Below are the code and all the weights of a small trained network. Each question names an input and a class and asks about switching units off, where a switched-off unit gives its printed mean instead of its output.

import numpy as np


def w(rows, s, z=0):
    codes = np.array(rows[::2]) - 128.0
    scale = np.full(codes.shape[1], s)
    scale[-1] = z or s
    return codes * scale


def norm(h):
    return h / np.sqrt((h * h).mean(-1, keepdims=True) + 1e-5)


def f(y):
    return y / 2 * (1 + np.tanh(0.7978845608 * (y + 0.044715 * y**3)))


def log_softmax(a):
    a = a - a.max(-1, keepdims=True)
    return a - np.log(np.exp(a).sum(-1, keepdims=True))


def net(x, mask):
    res = np.array(x, float).reshape(1, 8) / 4 @ E
    u = 0
    for l in range(2):
        y = f(norm(res) @ A[l][:, :-1].T + A[l][:, -1])
        res = res + np.where(mask[u : u + 3], y, B[l][:, -1]) @ B[l][:, :-1]
        u += 3
    return log_softmax(norm(res)[-1] @ U[:, :-1].T + U[:, -1])


A, B = {}, {}
E = w([
[140,130,125,110,97,103],'x0',
[133,138,96,142,114,133],'x1',
[165,133,130,139,129,94],'x2',
[201,143,93,171,156,5],'x3',
[49,98,210,124,200,164],'x4',
[186,140,150,124,151,109],'x5',
[1,95,104,107,77,122],'x6',
[137,136,117,108,114,200],'x7',
],0.006)
A[0] = w([
[186,143,161,160,181,126,54],'L0N0',
[154,178,61,125,87,7,130],'L0N1',
[172,156,150,158,177,124,5],'L0N2',
],0.011,0.0014)
B[0] = w([
[183,141,158,240,74,99,203],'L0N0',
[188,79,38,1,111,52,254],'L0N1',
[70,220,166,235,250,223,182],'L0N2',
],0.0093,0.0074)
A[1] = w([
[115,249,120,123,99,121,249],'L1N0',
[130,96,144,193,127,118,12],'L1N1',
[125,143,109,120,101,142,218],'L1N2',
],0.012,0.0019)
B[1] = w([
[65,28,255,203,134,25,254],'L1N0',
[211,148,134,175,35,120,184],'L1N1',
[19,184,144,96,247,89,221],'L1N2',
],0.0071,0.0017)
U = w([
[8,85,177,62,116,201,247],'0',
[219,80,47,27,128,15,143],'1',
[231,156,225,239,180,138,1],'2',
],0.011,0.0018)

Each question gives the input, the list of numbers given to net, and the class t.
The units are the neurons (one row each of A and B). Each row of codes is followed by its name. A weight is (code - 128) times the scale printed after its matrix; where a second scale follows, it is the last column's (A, B and U).
mask holds one flag per neuron, layer by layer. A switched-off neuron (its flag False) gives its mean, the last column of its row in B, instead of its output. The means were averaged over made-up inputs and are rounded, as every weight is.
A unit's drop is (log p(t) with every unit on - log p(t) with that unit switched off) / (log p(t) with every unit on - log p(t) with every unit switched off).
The circuit of an input: a set's keep is (log p(t) with only the set's units on - log p(t) with every unit switched off) / (log p(t) with every unit on - log p(t) with every unit switched off). Starting from all 6 units, units are removed one at a time, each time the one whose removal leaves the highest keep (on an exact tie, the one counted first), for as long as the keep stays at least 0.8.
units of the circuit, in order: the units of the circuit, biggest drop first
top k neurons: the k neurons with the biggest drops, biggest first
k most important neurons of layer l: the k neurons of layer l with the biggest drops, biggest first
drop when u is switched off: that unit's drop, to one decimal
input [2,3,0,2,4,6,1,-5], class 2: top 2 neurons -> L0N2, L0N0
input [-4,-3,-5,-3,-8,-6,-4,4], class 0: most important neuron of layer 0 -> L0N1
input [-2,8,5,-6,-4,-5,-4,2], class 0: top 2 neurons -> L0N1, L0N0
input [3,-5,8,2,7,0,2,2], class 2: top 2 neurons -> L0N1, L1N1
input [-1,-6,4,-1,4,2,3,-6], class 0: units of the circuit, in order -> L0N0, L0N1
input [0,6,-7,-6,-6,-1,-3,-5], class 0: 2 most important neurons of layer 0 -> L0N1, L0N0
input [-2,7,-6,0,-2,-8,-5,1], class 0: top 3 neurons -> L0N1, L0N0, L0N2
input [-8,-1,-2,-4,-7,3,6,-4], class 0: top 2 neurons -> L0N1, L1N2
input [8,6,-6,-8,-5,8,4,-2], class 0: drop when L0N1 is switched off -> 0.9
input [1,-6,-7,4,2,-4,-4,3], class 2: drop when L0N0 is switched off -> 0.0
input [-3,-7,-1,-2,-5,3,6,-2], class 0: drop when L1N2 is switched off -> 0.3
